Below is a small trained network, with its code and all its weights. Each question gives an input and a class and asks what happens when units are switched off, that is, made to give their printed mean instead of their output.

import numpy as np


def w(rows, s, z=0):
    codes = np.array(rows[::2]) - 128.0
    scale = np.full(codes.shape[1], s)
    scale[-1] = z or s
    return codes * scale


def f(y):
    return y / 2 * (1 + np.tanh(0.7978845608 * (y + 0.044715 * y**3)))


def log_softmax(a):
    a = a - a.max(-1, keepdims=True)
    return a - np.log(np.exp(a).sum(-1, keepdims=True))


def net(x, mask):
    res = np.array(x, float).reshape(1, 7) / 4 @ E
    y = f(res @ A[0][:, :-1].T + A[0][:, -1])
    res = res + np.where(mask, y, B[0][:, -1]) @ B[0][:, :-1]
    return log_softmax(res[-1] @ U[:, :-1].T + U[:, -1])


A, B = {}, {}
E = w([
[244,167,105,1],'x0',
[127,126,126,128],'x1',
[210,34,188,140],'x2',
[220,144,31,230],'x3',
[132,139,141,134],'x4',
[127,129,128,128],'x5',
[131,137,136,132],'x6',
],0.0091)
A[0] = w([
[183,186,127,184,26],'n0',
[47,66,129,162,92],'n1',
[182,153,131,7,74],'n2',
[61,231,92,116,3],'n3',
[77,123,188,61,79],'n4',
[214,147,62,114,69],'n5',
[124,107,84,124,124],'n6',
[98,204,15,131,124],'n7',
[176,141,96,19,91],'n8',
[199,187,129,54,45],'n9',
[66,228,75,103,55],'n10',
[61,93,121,155,141],'n11',
[73,208,97,102,47],'n12',
[223,37,210,139,51],'n13',
[116,180,137,128,43],'n14',
[173,119,47,162,81],'n15',
[169,69,121,95,5],'n16',
[44,99,152,179,98],'n17',
[75,128,202,29,152],'n18',
[83,115,191,78,135],'n19',
[144,106,42,170,187],'n20',
[167,130,88,171,177],'n21',
[105,227,113,121,63],'n22',
[86,72,149,185,50],'n23',
[190,38,203,151,71],'n24',
[159,148,82,165,183],'n25',
[177,8,143,144,56],'n26',
[150,123,58,168,65],'n27',
[126,122,121,125,147],'n28',
[134,171,247,116,88],'n29',
[205,79,208,151,42],'n30',
[49,92,164,46,94],'n31',
[112,118,177,176,93],'n32',
[212,139,72,194,48],'n33',
[65,105,176,49,118],'n34',
[153,177,120,45,99],'n35',
[167,145,119,42,148],'n36',
],0.012,0.0025)
B[0] = w([
[167,115,160,134,183],'n0',
[57,172,128,177,207],'n1',
[64,178,100,197,249],'n2',
[82,113,103,66,200],'n3',
[180,90,167,131,213],'n4',
[157,137,128,160,220],'n5',
[135,115,138,122,135],'n6',
[172,78,102,81,231],'n7',
[100,179,87,190,236],'n8',
[44,222,86,202,225],'n9',
[110,54,71,50,210],'n10',
[74,190,128,174,189],'n11',
[110,84,91,55,186],'n12',
[85,82,76,74,247],'n13',
[101,78,123,100,135],'n14',
[198,133,165,90,210],'n15',
[45,146,92,121,161],'n16',
[64,192,111,189,218],'n17',
[203,73,219,147,254],'n18',
[168,101,167,143,208],'n19',
[178,139,179,136,217],'n20',
[221,95,184,187,202],'n21',
[126,62,94,93,180],'n22',
[42,179,75,163,198],'n23',
[78,99,74,47,229],'n24',
[224,114,160,148,199],'n25',
[70,83,122,66,214],'n26',
[190,111,142,151,193],'n27',
[118,129,138,124,130],'n28',
[160,98,138,116,183],'n29',
[105,112,92,61,210],'n30',
[186,105,178,127,226],'n31',
[80,173,115,136,171],'n32',
[210,104,176,120,241],'n33',
[253,67,194,127,226],'n34',
[105,218,117,158,211],'n35',
[96,218,132,167,219],'n36',
],0.008,0.0096)
U = w([
[183,117,207,153,254],'0',
[74,185,99,218,72],'1',
[103,95,56,7,56],'2',
],0.013,0.0023)

Each question gives the input, the list of numbers given to net, and the class t.
The units are the neurons (one row each of A and B). Each row of codes is followed by its name. A weight is (code - 128) times the scale printed after its matrix; where a second scale follows, it is the last column's (A, B and U).
mask holds one flag per neuron, in row order. A switched-off neuron (its flag False) gives its mean, the last column of its row in B, instead of its output. The means were averaged over made-up inputs and are rounded, as every weight is.
A unit's drop is (log p(t) with every unit on - log p(t) with that unit switched off) / (log p(t) with every unit on - log p(t) with every unit switched off).
most important unit: the unit with the biggest drop
k most important neurons: the k neurons with the biggest drops, biggest first
drop of u: that unit's drop, to one decimal
input [8,-4,-7,5,7,4,-1], class 1: most important unit	n9
input [-7,7,5,-6,1,7,-4], class 1: 4 most important neurons	n23; n17; n1; n11
input [-8,-7,-3,-8,2,-6,-1], class 0: 3 most important neurons	n34; n18; n31
input [0,-7,-8,7,8,2,-2], class 2: 4 most important neurons	n10; n3; n7; n12
input [5,-8,7,-6,1,6,-2], class 2: 3 most important neurons	n13; n24; n30
input [5,4,-4,-5,0,-8,3], class 0: 4 most important neurons	n18; n34; n31; n4
input [3,6,-7,-7,2,1,0], class 0: 3 most important neurons	n18; n34; n31
input [-4,1,8,6,1,5,5], class 2: 2 most important neurons	n24; n13
input [8,5,2,-6,-1,1,-5], class 1: 2 most important neurons	n2; n9
input [-1,8,-8,-8,8,0,-5], class 0: 4 most important neurons	n18; n34; n31; n4
input [-8,-8,-2,-8,-5,-7,6], class 0: drop of n9	0.4
input [8,-3,0,6,-7,7,-7], class 1: drop of n9	0.5
input [5,-2,7,3,-8,3,6], class 2: drop of n13	0.1
input [6,8,-1,-2,-3,0,-7], class 1: drop of n6	0.0
input [-8,-5,-3,8,-5,2,2], class 0: most important neuron	n33
